Here is a tiny trained network, its code and every weight. The questions are about switching its units off for an input and a class, where a switched-off unit gives its printed mean instead of its output.

import numpy as np


def w(rows, s, z=0):
    codes = np.array(rows[::2]) - 128.0
    scale = np.full(codes.shape[1], s)
    scale[-1] = z or s
    return codes * scale


def norm(h):
    return h / np.sqrt((h * h).mean(-1, keepdims=True) + 1e-5)


def f(y):
    return np.maximum(y, 0)


def log_softmax(a):
    a = a - a.max(-1, keepdims=True)
    return a - np.log(np.exp(a).sum(-1, keepdims=True))


def net(x, mask):
    res = np.array(x, float).reshape(1, 4) / 4 @ E
    u = 0
    for l in range(2):
        y = f(norm(res) @ A[l][:, :-1].T + A[l][:, -1])
        res = res + np.where(mask[u : u + 7], y, B[l][:, -1]) @ B[l][:, :-1]
        u += 7
    return log_softmax(norm(res)[-1] @ U[:, :-1].T + U[:, -1])


A, B = {}, {}
E = w([
[164,46,200,82,185],'x0',
[199,138,76,132,132],'x1',
[30,66,158,174,55],'x2',
[98,112,1,83,143],'x3',
],0.0071)
A[0] = w([
[55,100,52,49,242,19],'L0N0',
[132,27,62,170,60,36],'L0N1',
[80,195,43,2,207,160],'L0N2',
[206,189,9,103,190,2],'L0N3',
[201,22,115,102,156,140],'L0N4',
[80,133,3,76,130,72],'L0N5',
[60,162,193,87,183,171],'L0N6',
],0.0083,0.0023)
B[0] = w([
[115,5,126,29,173,212],'L0N0',
[100,116,139,132,23,186],'L0N1',
[151,89,68,135,156,253],'L0N2',
[210,179,120,134,145,254],'L0N3',
[199,159,84,165,107,218],'L0N4',
[165,88,169,141,150,234],'L0N5',
[96,74,139,204,72,202],'L0N6',
],0.011,0.0052)
A[1] = w([
[173,153,92,109,208,120],'L1N0',
[136,47,100,183,187,222],'L1N1',
[202,96,78,71,157,93],'L1N2',
[251,120,62,93,140,2],'L1N3',
[38,179,167,165,107,99],'L1N4',
[140,137,93,130,177,69],'L1N5',
[56,57,101,103,97,145],'L1N6',
],0.012,0.0024)
B[1] = w([
[169,214,99,145,5,201],'L1N0',
[255,208,127,77,101,218],'L1N1',
[89,191,57,99,247,226],'L1N2',
[104,204,46,225,112,255],'L1N3',
[173,118,62,81,168,186],'L1N4',
[85,203,170,171,91,159],'L1N5',
[43,122,158,245,125,193],'L1N6',
],0.0094)
U = w([
[127,6,87,99,184,69],'0',
[113,58,150,45,138,3],'1',
[190,194,52,144,154,207],'2',
[55,30,158,215,73,230],'3',
[221,60,229,157,127,100],'4',
[20,141,145,69,176,27],'5',
[84,106,168,41,148,23],'6',
],0.014,0.0047)

Each question gives the input, the list of numbers given to net, and the class t.
The units are the neurons (one row each of A and B). Each row of codes is followed by its name. A weight is (code - 128) times the scale printed after its matrix; where a second scale follows, it is the last column's (A, B and U).
mask holds one flag per neuron, layer by layer. A switched-off neuron (its flag False) gives its mean, the last column of its row in B, instead of its output. The means were averaged over made-up inputs and are rounded, as every weight is.
A unit's drop is (log p(t) with every unit on - log p(t) with that unit switched off) / (log p(t) with every unit on - log p(t) with every unit switched off).
The circuit of an input: a set's keep is (log p(t) with only the set's units on - log p(t) with every unit switched off) / (log p(t) with every unit on - log p(t) with every unit switched off). Starting from the 12 units with the biggest drops (on a tie, the unit counted first), units are removed one at a time, each time the one whose removal leaves the highest keep (on an exact tie, the one counted first), for as long as the keep stays at least 0.8.
circuit, biggest first: the units of the circuit, biggest drop first
top k neurons: the k neurons with the biggest drops, biggest first
k most important neurons of layer l: the k neurons of layer l with the biggest drops, biggest first
drop when u is switched off: that unit's drop, to one decimal
input [-1,0,-1,-7], class 4: top 2 neurons -> [L1N3 L1N2]
input [-8,2,7,-8], class 3: most important neuron of layer 0 -> [L0N3]
input [-7,-6,1,5], class 3: circuit, biggest first -> [L1N6 L0N3]
input [-1,-4,-3,-2], class 4: 3 most important neurons of layer 1 -> [L1N2 L1N3 L1N0]
input [7,2,4,-3], class 4: top 4 neurons -> [L1N3 L0N2 L0N3 L1N2]
input [3,-8,1,-4], class 3: 2 most important neurons of layer 0 -> [L0N3 L0N6]
input [6,-5,5,0], class 3: top 2 neurons -> [L1N6 L0N3]
input [-1,-3,-3,-8], class 4: top 2 neurons -> [L1N3 L1N2]
input [3,-6,-1,-6], class 4: top 2 neurons -> [L1N3 L0N1]
input [2,3,5,-5], class 4: 2 most important neurons of layer 0 -> [L0N0 L0N1]
input [-4,-2,4,-8], class 3: top 3 neurons -> [L1N1 L0N3 L1N2]
input [8,-1,4,7], class 0: top 2 neurons -> [L0N0 L0N3]
input [7,3,4,-3], class 4: 4 most important neurons of layer 1 -> [L1N2 L1N3 L1N0 L1N4]
input [1,-3,5,6], class 3: circuit, biggest first -> [L1N6]
input [4,-3,-3,-7], class 4: drop when L1N3 is switched off -> 0.1
input [0,-5,2,7], class 0: drop when L0N2 is switched off -> 0.1
input [2,-2,0,-6], class 4: drop when L1N6 is switched off -> 0.1
